Here is a tiny trained network, its code and every weight. The questions are about switching its units off for an input and a class, where a switched-off unit gives its printed mean instead of its output.

import numpy as np


def w(rows, s, z=0):
    codes = np.array(rows[::2]) - 128.0
    scale = np.full(codes.shape[1], s)
    scale[-1] = z or s
    return codes * scale


def f(y):
    return np.maximum(y, 0)


def log_softmax(a):
    a = a - a.max(-1, keepdims=True)
    return a - np.log(np.exp(a).sum(-1, keepdims=True))


def net(x, mask):
    res = np.array(x, float).reshape(1, 4) / 4 @ E
    y = f(res @ A[0][:, :-1].T + A[0][:, -1])
    res = res + np.where(mask, y, B[0][:, -1]) @ B[0][:, :-1]
    return log_softmax(res[-1] @ U[:, :-1].T + U[:, -1])


A, B = {}, {}
E = w([
[195,77,179,102,217,62,101,116,164,205,201],'x0',
[117,228,77,188,177,159,174,68,102,244,192],'x1',
[107,111,142,181,127,94,254,174,150,69,196],'x2',
[203,99,86,107,86,144,160,219,196,211,53],'x3',
],0.0089)
A[0] = w([
[124,133,161,159,86,101,219,119,183,93,191,70],'N1',
[84,76,159,81,73,112,107,141,146,33,68,53],'N2',
[196,66,171,131,178,62,105,153,138,156,173,76],'N3',
[141,125,132,155,120,95,194,153,177,120,137,49],'N4',
[164,138,121,90,137,167,57,95,102,133,108,146],'N5',
[58,150,164,85,183,142,110,74,74,68,170,35],'N6',
[102,161,169,164,157,131,108,74,111,97,171,188],'N7',
[120,225,35,213,193,155,176,99,97,221,177,118],'N8',
[173,121,183,66,117,102,112,172,137,42,75,42],'N9',
[194,116,80,78,63,181,163,221,209,187,66,161],'N10',
[142,35,199,62,99,69,102,150,112,32,93,68],'N11',
[191,93,217,102,227,81,128,106,173,166,201,122],'N12',
[197,114,37,106,104,149,205,177,158,229,95,152],'N13',
[79,172,51,175,65,254,164,153,74,57,63,103],'N14',
[69,165,175,168,157,90,90,112,70,111,157,44],'N15',
[123,180,114,64,105,149,24,92,122,165,66,2],'N16',
[123,121,147,147,121,101,195,144,149,92,153,139],'N17',
[162,64,230,86,147,96,94,174,148,75,126,71],'N18',
[185,135,193,116,162,90,90,123,129,175,158,102],'N19',
[128,124,141,181,135,101,217,165,174,77,173,83],'N20',
[106,144,193,140,156,136,76,71,110,115,101,87],'N21',
[81,134,171,153,144,108,70,89,62,69,164,70],'N22',
[108,91,167,116,58,136,134,144,106,81,80,122],'N23',
[167,124,87,93,143,151,115,167,193,177,59,69],'N24',
[147,128,130,32,114,157,25,64,100,169,86,54],'N25',
[101,105,168,159,142,88,209,154,166,75,155,27],'N26',
[176,52,194,88,214,79,122,120,178,191,203,65],'N27',
],0.0067,0.0022)
B[0] = w([
[202,151,101,96,160,187,98,158,174,91,165,188],'N1',
[142,159,160,101,109,137,127,94,117,180,102,220],'N2',
[92,142,124,144,75,141,161,139,66,112,155,203],'N3',
[172,117,126,122,186,165,59,169,159,80,155,168],'N4',
[153,148,95,102,156,147,83,149,152,80,153,185],'N5',
[86,59,178,163,162,123,120,128,146,100,150,201],'N6',
[101,90,155,113,119,109,102,130,178,118,135,197],'N7',
[171,163,219,2,134,150,131,83,146,217,50,250],'N8',
[122,172,168,97,164,130,141,100,119,164,108,205],'N9',
[70,53,167,173,141,111,94,102,145,97,183,254],'N10',
[137,150,169,78,161,153,131,83,128,173,110,239],'N11',
[98,134,103,126,57,160,154,144,66,122,172,233],'N12',
[60,30,193,139,153,137,89,109,149,123,138,234],'N13',
[119,155,111,155,30,160,135,166,25,134,164,239],'N14',
[86,93,168,145,145,134,129,129,171,108,137,184],'N15',
[196,125,99,125,164,184,102,201,124,88,141,198],'N16',
[171,125,89,93,149,162,94,122,140,106,144,179],'N17',
[136,187,192,73,109,125,136,56,117,180,77,213],'N18',
[100,137,102,125,98,162,111,165,79,111,147,188],'N19',
[197,130,79,99,143,172,79,174,167,102,145,197],'N20',
[123,69,133,147,147,146,91,144,178,76,140,174],'N21',
[87,77,153,152,144,132,135,124,163,103,142,201],'N22',
[120,156,144,94,102,153,129,109,103,173,106,195],'N23',
[89,103,133,163,154,136,107,136,159,104,143,198],'N24',
[238,119,60,126,179,190,90,181,157,92,176,211],'N25',
[178,152,87,118,166,205,98,133,171,108,139,187],'N26',
[110,163,110,164,49,134,170,173,52,109,162,231],'N27',
],0.0072,0.01)
U = w([
[154,187,222,51,131,138,142,80,127,239,98,108],'0',
[246,135,49,114,174,166,109,181,172,65,139,116],'1',
[15,46,190,168,143,119,124,128,180,93,136,112],'2',
[81,172,102,147,14,142,157,167,2,124,141,118],'3',
[110,132,107,96,114,94,137,111,137,134,121,249],'4',
[159,150,93,178,130,50,183,110,158,145,92,105],'5',
[107,151,73,163,149,70,170,142,114,124,91,114],'6',
[148,165,93,171,126,52,174,118,158,149,101,105],'7',
],0.0088,0.012)

Each question gives the input, the list of numbers given to net, and the class t.
The units are the neurons (one row each of A and B). Each row of codes is followed by its name. A weight is (code - 128) times the scale printed after its matrix; where a second scale follows, it is the last column's (A, B and U).
mask holds one flag per neuron, in row order. A switched-off neuron (its flag False) gives its mean, the last column of its row in B, instead of its output. The means were averaged over made-up inputs and are rounded, as every weight is.
A unit's drop is (log p(t) with every unit on - log p(t) with that unit switched off) / (log p(t) with every unit on - log p(t) with every unit switched off).
The circuit of an input: a set's keep is (log p(t) with only the set's units on - log p(t) with every unit switched off) / (log p(t) with every unit on - log p(t) with every unit switched off). Starting from the 12 units with the biggest drops (on a tie, the unit counted first), units are removed one at a time, each time the one whose removal leaves the highest keep (on an exact tie, the one counted first), for as long as the keep stays at least 0.8.
units of the circuit, in order: the units of the circuit, biggest drop first
unit that matters most: the unit with the biggest drop
top k neurons: the k neurons with the biggest drops, biggest first
drop of u: that unit's drop, to one decimal
input [-4,3,4,8], class 2: unit that matters most : N13
input [-2,-7,7,-6], class 0: units of the circuit, in order : N11, N2
input [3,-7,-8,-5], class 1: top 3 neurons : N25, N16, N8
input [6,-5,5,-3], class 3: units of the circuit, in order : N27, N12
input [2,1,-2,-2], class 4: top 2 neurons : N14, N10
input [-5,-7,6,7], class 0: units of the circuit, in order : N2, N11
input [-4,-6,-7,-7], class 1: top 3 neurons : N25, N16, N8
input [3,-7,3,8], class 2: top 2 neurons : N10, N8
input [-7,-2,7,2], class 1: top 2 neurons : N20, N1
input [0,6,5,-1], class 0: top 2 neurons : N8, N25
input [8,-7,2,7], class 3: top 4 neurons : N27, N3, N12, N8
input [4,-1,-6,7], class 2: top 3 neurons : N10, N13, N24
input [5,-7,8,-3], class 1: top 3 neurons : N20, N26, N8
input [-5,5,2,8], class 2: units of the circuit, in order : N13
input [7,3,7,2], class 1: top 3 neurons : N20, N1, N14
input [5,-7,1,3], class 0: top 2 neurons : N18, N11
input [-6,-2,5,6], class 2: top 4 neurons : N10, N13, N27, N25
input [7,-6,8,-8], class 1: drop of N8 : 0.1
input [-7,4,-3,-7], class 2: drop of N21 : 0.1
input [8,5,-5,5], class 3: unit that matters most : N27
input [7,2,1,-5], class 3: drop of N12 : 0.2
